Below are the code and all the weights of a small trained network. Each question names an input and a target symbol and asks about switching units off, where a switched-off unit gives its printed mean instead of its output.

import numpy as np


def w(rows, s, z=0):
    codes = np.array(rows[::2]) - 128.0
    scale = np.full(codes.shape[1], s)
    scale[-1] = z or s
    return codes * scale


def norm(h):
    return h / np.sqrt((h * h).mean(-1, keepdims=True) + 1e-5)


def f(y):
    return np.maximum(y, 0)


def softmax(a):
    e = np.exp(a - a.max(-1, keepdims=True))
    return e / e.sum(-1, keepdims=True)


def log_softmax(a):
    a = a - a.max(-1, keepdims=True)
    return a - np.log(np.exp(a).sum(-1, keepdims=True))


def net(x, mask):
    ids = ['ΓΔΘΠΣΦεζλτω'.index(c) for c in x.split()]
    T = len(ids)
    res = E[ids] + P[:T]
    r = norm(res)
    for j in range(3):
        rows = slice(4 * j, 4 * j + 4)
        q, k, v = (r @ M[0][rows].T for M in (Q, K, V))
        z = softmax(np.where(np.tri(T) > 0, q @ k.T / 4**0.5, -1e9)) @ v
        o = O[0][rows]
        res = res + np.where(mask[j], z, o[:, -1]) @ o[:, :-1]
    y = f(norm(res) @ A[0][:, :-1].T + A[0][:, -1])
    res = res + np.where(mask[3:19], y, B[0][:, -1]) @ B[0][:, :-1]
    return log_softmax(norm(res)[-1] @ U[:, :-1].T + U[:, -1])


Q, K, V, O, A, B = {}, {}, {}, {}, {}, {}
E = w([
[152,68,151,102,107,171],'Γ',
[121,201,99,172,211,102],'Δ',
[105,171,145,91,114,167],'Θ',
[103,125,155,193,78,157],'Π',
[70,4,191,134,68,131],'Σ',
[110,138,198,145,133,148],'Φ',
[109,88,130,45,151,118],'ε',
[68,134,144,172,136,84],'ζ',
[116,92,174,120,162,104],'λ',
[71,100,36,133,173,195],'τ',
[142,127,68,92,87,95],'ω',
],0.025)
P = w([
[173,189,78,107,189,143],'0',
[157,212,121,120,141,233],'1',
[135,206,148,122,116,195],'2',
[117,191,169,115,110,136],'3',
[81,178,188,102,77,134],'4',
[44,142,195,122,56,111],'5',
[9,109,214,144,40,87],'6',
[3,87,183,98,78,140],'7',
[2,84,174,97,101,144],'8',
],0.0066)
Q[0] = w([
[181,224,133,50,121,156],'h0',
[2,51,112,9,88,84],'h0',
[24,148,152,95,178,108],'h0',
[28,173,226,157,61,247],'h0',
[23,159,208,207,193,99],'h1',
[39,126,160,104,171,228],'h1',
[89,135,105,76,158,120],'h1',
[236,162,111,125,198,85],'h1',
[230,209,117,129,131,24],'h2',
[229,164,134,80,146,96],'h2',
[76,143,245,40,110,194],'h2',
[92,150,76,63,81,148],'h2',
],0.0066)
K[0] = w([
[148,75,74,191,149,150],'h0',
[46,133,149,118,1,92],'h0',
[138,131,136,138,74,113],'h0',
[60,109,150,108,66,71],'h0',
[110,88,101,113,83,128],'h1',
[88,85,148,120,95,56],'h1',
[117,78,132,162,50,109],'h1',
[204,100,118,124,141,147],'h1',
[192,95,149,128,156,189],'h2',
[220,127,112,205,156,151],'h2',
[26,88,64,103,103,163],'h2',
[77,109,161,151,143,125],'h2',
],0.01)
V[0] = w([
[253,126,154,67,101,172],'h0',
[114,126,58,143,72,101],'h0',
[135,164,184,118,117,143],'h0',
[162,88,146,127,99,111],'h0',
[180,148,129,141,132,75],'h1',
[122,148,109,162,138,178],'h1',
[121,177,67,90,91,133],'h1',
[91,124,135,100,226,140],'h1',
[115,164,113,52,104,96],'h2',
[145,93,148,107,95,40],'h2',
[129,195,149,143,96,92],'h2',
[116,179,217,57,178,115],'h2',
],0.012)
O[0] = w([
[176,102,56,112,168,189,78],'h0',
[204,194,119,141,55,88,139],'h0',
[185,46,174,75,211,189,152],'h0',
[150,98,106,155,84,209,101],'h0',
[238,125,118,172,181,121,13],'h1',
[137,73,102,173,221,50,172],'h1',
[105,185,34,21,114,112,159],'h1',
[49,87,167,115,114,253,168],'h1',
[160,141,153,13,72,141,151],'h2',
[170,255,109,173,139,136,2],'h2',
[230,95,117,136,116,48,68],'h2',
[175,204,171,73,186,130,119],'h2',
],0.0062,0.0072)
A[0] = w([
[157,74,108,103,119,101,164],'n0',
[112,138,50,125,151,170,112],'n1',
[132,141,112,145,154,198,123],'n2',
[146,171,155,126,166,141,187],'n3',
[113,55,164,156,146,197,176],'n4',
[150,83,147,159,70,164,228],'n5',
[150,40,79,137,162,154,136],'n6',
[145,51,99,117,76,158,90],'n7',
[171,140,133,197,192,116,134],'n8',
[109,164,139,63,128,123,108],'n9',
[101,112,117,70,123,82,104],'n10',
[100,120,2,143,179,186,171],'n11',
[165,135,95,96,175,172,97],'n12',
[145,121,213,84,150,132,75],'n13',
[134,64,164,96,31,137,147],'n14',
[181,137,124,155,126,139,2],'n15',
],0.012,0.0038)
B[0] = w([
[119,207,109,129,109,90,155],'n0',
[98,81,161,108,56,101,196],'n1',
[163,108,191,122,27,66,165],'n2',
[188,35,61,161,78,144,142],'n3',
[116,130,120,159,184,157,255],'n4',
[214,248,44,131,223,162,189],'n5',
[108,78,140,180,139,55,186],'n6',
[108,186,86,75,88,51,186],'n7',
[198,147,87,119,121,197,133],'n8',
[180,233,103,159,181,71,185],'n9',
[147,193,188,133,154,91,192],'n10',
[132,53,144,95,49,79,250],'n11',
[139,140,130,100,81,125,153],'n12',
[191,151,174,217,162,150,168],'n13',
[124,254,23,136,229,95,231],'n14',
[106,118,117,66,152,165,128],'n15',
],0.007,0.0093)
U = w([
[108,51,106,106,100,159,239],'Γ',
[169,71,47,94,209,155,1],'Δ',
[154,98,169,20,194,116,154],'Θ',
[166,89,129,189,174,51,184],'Π',
[132,140,91,220,106,191,159],'Σ',
[158,76,198,138,193,144,96],'Φ',
[104,186,215,43,105,210,61],'ε',
[126,135,255,187,86,81,51],'ζ',
[148,97,215,154,150,203,181],'λ',
[8,113,108,120,156,130,158],'τ',
[174,171,86,105,42,67,100],'ω',
],0.0098,0.0026)

Each question gives the input, a string of symbols that net reads in full, and the target symbol t.
The units are the heads (4 rows each of Q, K, V and O) and the neurons (one row each of A and B). Each row of codes is followed by its name. A weight is (code - 128) times the scale printed after its matrix; where a second scale follows, it is the last column's (O, A, B and U).
mask holds one flag per unit, heads first, then neurons. A switched-off unit (its flag False) gives its mean, the last column of its rows in O or B, instead of its output. The means were averaged over made-up inputs and are rounded, as every weight is.
A unit's drop is (log p(t) with every unit on - log p(t) with that unit switched off) / (log p(t) with every unit on - log p(t) with every unit switched off).
The circuit of an input: a set's keep is (log p(t) with only the set's units on - log p(t) with every unit switched off) / (log p(t) with every unit on - log p(t) with every unit switched off). Starting from the 12 units with the biggest drops (on a tie, the unit counted first), units are removed one at a time, each time the one whose removal leaves the highest keep (on an exact tie, the one counted first), for as long as the keep stays at least 0.8.
units of the circuit, in order: the units of the circuit, biggest drop first
most important unit: the unit with the biggest drop
k most important neurons: the k neurons with the biggest drops, biggest first
heads that matter: for each layer, one digit per head in row order, 1 if its drop is at least 0.15 and else 0, layers parted by /
drop of u: that unit's drop, to one decimal
input Σ ω Γ, target ω: heads that matter => 101
input ω τ Θ, target ω: heads that matter => 110
input Δ τ τ τ Θ, target τ: heads that matter => 001
input τ τ ω τ Θ ω Δ, target ω: units of the circuit, in order => (h1 n4)
input Σ Θ Δ ζ Δ Δ ω Π, target ω: heads that matter => 101
input ω Δ τ ω Γ Θ ω τ Φ, target ω: heads that matter => 110
input Θ Θ Θ, target Θ: heads that matter => 101
input ε τ τ τ Θ Γ, target τ: heads that matter => 011
input Σ Γ Θ ζ, target ζ: most important unit => h2
input ζ Δ Θ, target ζ: units of the circuit, in order => (h0 h1)
input Θ Δ Θ, target Θ: units of the circuit, in order => (h2 h0)
input τ Δ Φ, target τ: heads that matter => 001
input τ Γ τ ε, target τ: heads that matter => 001
input ε Δ ε, target ε: heads that matter => 011
input Σ Δ λ τ τ Σ, target τ: most important unit => n14
input ε τ ω ε, target ω: heads that matter => 100
input Θ τ τ Π, target τ: 2 most important neurons => (n9 n13)
input τ ω Θ τ Γ, target τ: drop of n5 => -0.2
input ω Π τ ω τ ω Φ, target ω: drop of h1 => 0.5
input Γ ε ε Π, target ε: units of the circuit, in order => (h2)
input τ τ Σ τ Π, target Σ: drop of n13 => -0.1
input Θ Θ Σ τ, target Γ: 2 most important neurons => (n11 n14)
